Here is a tiny trained network, its code and every weight. The questions are about switching its units off for an input and a class, where a switched-off unit gives its printed mean instead of its output.

import numpy as np


def w(rows, s, z=0):
    codes = np.array(rows[::2]) - 128.0
    scale = np.full(codes.shape[1], s)
    scale[-1] = z or s
    return codes * scale


def f(y):
    return np.maximum(y, 0)


def log_softmax(a):
    a = a - a.max(-1, keepdims=True)
    return a - np.log(np.exp(a).sum(-1, keepdims=True))


def net(x, mask):
    res = np.array(x, float).reshape(1, 3) / 4 @ E
    y = f(res @ A[0][:, :-1].T + A[0][:, -1])
    res = res + np.where(mask, y, B[0][:, -1]) @ B[0][:, :-1]
    return log_softmax(res[-1] @ U[:, :-1].T + U[:, -1])


A, B = {}, {}
E = w([
[148,168,222,1,171,147,171,95,181],'x0',
[183,84,152,157,176,244,155,101,77],'x1',
[164,153,196,181,58,208,93,193,190],'x2',
],0.0098)
A[0] = w([
[177,181,126,69,163,78,172,31,86,90],'n0',
[154,111,34,100,199,183,166,78,94,141],'n1',
[136,77,60,140,116,151,63,137,143,54],'n2',
[196,164,156,32,176,156,144,113,201,69],'n3',
[155,132,116,167,44,183,123,140,215,60],'n4',
[172,141,193,68,123,163,158,116,228,81],'n5',
[106,169,52,104,166,56,74,144,200,150],'n6',
[90,159,197,151,76,34,32,186,165,97],'n7',
[97,132,83,173,150,176,71,197,101,94],'n8',
[92,106,115,208,101,108,102,112,90,109],'n9',
[80,226,151,96,81,63,97,146,193,18],'n10',
[243,103,136,137,174,233,136,181,52,89],'n11',
[126,94,52,136,94,154,85,194,135,58],'n12',
[224,136,203,129,85,185,22,254,178,104],'n13',
[157,155,205,178,45,209,106,160,215,33],'n14',
[204,108,173,153,167,179,72,87,96,82],'n15',
[121,131,199,116,141,103,86,103,106,255],'n16',
[118,133,127,189,83,129,136,170,85,102],'n17',
[97,116,207,90,128,141,157,113,202,53],'n18',
],0.0085,0.0069)
B[0] = w([
[74,112,144,115,130,105,124,150,104,194],'n0',
[188,79,137,113,166,97,61,117,141,203],'n1',
[105,169,72,161,154,118,189,148,102,160],'n2',
[82,191,105,127,98,160,196,164,97,215],'n3',
[107,84,115,131,156,63,122,136,131,187],'n4',
[141,169,100,161,81,103,183,186,72,214],'n5',
[178,154,171,138,183,105,57,100,177,208],'n6',
[162,165,170,188,141,133,125,110,199,208],'n7',
[96,156,77,156,91,148,196,156,128,184],'n8',
[76,144,61,102,76,138,198,162,86,199],'n9',
[174,165,135,177,203,143,150,83,144,181],'n10',
[162,156,206,196,148,153,140,86,172,218],'n11',
[141,161,147,157,132,145,198,117,78,173],'n12',
[93,58,123,61,141,81,53,123,101,252],'n13',
[89,67,171,80,195,67,110,110,101,226],'n14',
[181,158,191,199,181,152,153,83,204,180],'n15',
[147,114,121,83,2,180,121,155,117,206],'n16',
[115,166,88,144,135,157,142,176,87,181],'n17',
[90,173,92,145,133,97,157,167,100,178],'n18',
],0.0092,0.011)
U = w([
[77,174,73,148,77,147,248,205,80,71],'0',
[190,164,151,199,168,141,145,62,235,66],'1',
[65,15,104,73,154,61,102,122,83,90],'2',
[148,96,107,124,22,169,97,157,158,255],'3',
],0.011,0.0096)

Each question gives the input, the list of numbers given to net, and the class t.
The units are the neurons (one row each of A and B). Each row of codes is followed by its name. A weight is (code - 128) times the scale printed after its matrix; where a second scale follows, it is the last column's (A, B and U).
mask holds one flag per neuron, in row order. A switched-off neuron (its flag False) gives its mean, the last column of its row in B, instead of its output. The means were averaged over made-up inputs and are rounded, as every weight is.
A unit's drop is (log p(t) with every unit on - log p(t) with that unit switched off) / (log p(t) with every unit on - log p(t) with every unit switched off).
The circuit of an input: a set's keep is (log p(t) with only the set's units on - log p(t) with every unit switched off) / (log p(t) with every unit on - log p(t) with every unit switched off). Starting from the 12 units with the biggest drops (on a tie, the unit counted first), units are removed one at a time, each time the one whose removal leaves the highest keep (on an exact tie, the one counted first), for as long as the keep stays at least 0.8.
units of the circuit, in order: the units of the circuit, biggest drop first
most important unit: the unit with the biggest drop
top k neurons: the k neurons with the biggest drops, biggest first
drop of u: that unit's drop, to one decimal
input [1,2,-1], class 3: most important unit	n14
input [0,3,4], class 2: units of the circuit, in order	n13, n14
input [-7,-3,-6], class 0: top 3 neurons	n13, n9, n14
input [7,0,7], class 0: top 4 neurons	n5, n3, n18, n1
input [1,-5,8], class 2: top 2 neurons	n13, n14
input [7,7,-6], class 0: top 3 neurons	n3, n0, n6
input [2,-1,1], class 3: top 2 neurons	n9, n8
input [8,8,1], class 0: top 4 neurons	n3, n5, n18, n6
input [6,0,4], class 0: top 2 neurons	n5, n3
input [3,2,-2], class 3: top 2 neurons	n9, n14
input [-4,-6,0], class 1: top 2 neurons	n6, n7
input [2,-6,-6], class 1: top 2 neurons	n13, n6
input [-3,5,4], class 1: top 2 neurons	n11, n15
input [-5,6,2], class 1: most important unit	n11
input [6,-3,-6], class 0: drop of n1	-0.1
input [2,0,2], class 3: drop of n6	-0.1
input [2,1,1], class 3: drop of n2	0.2
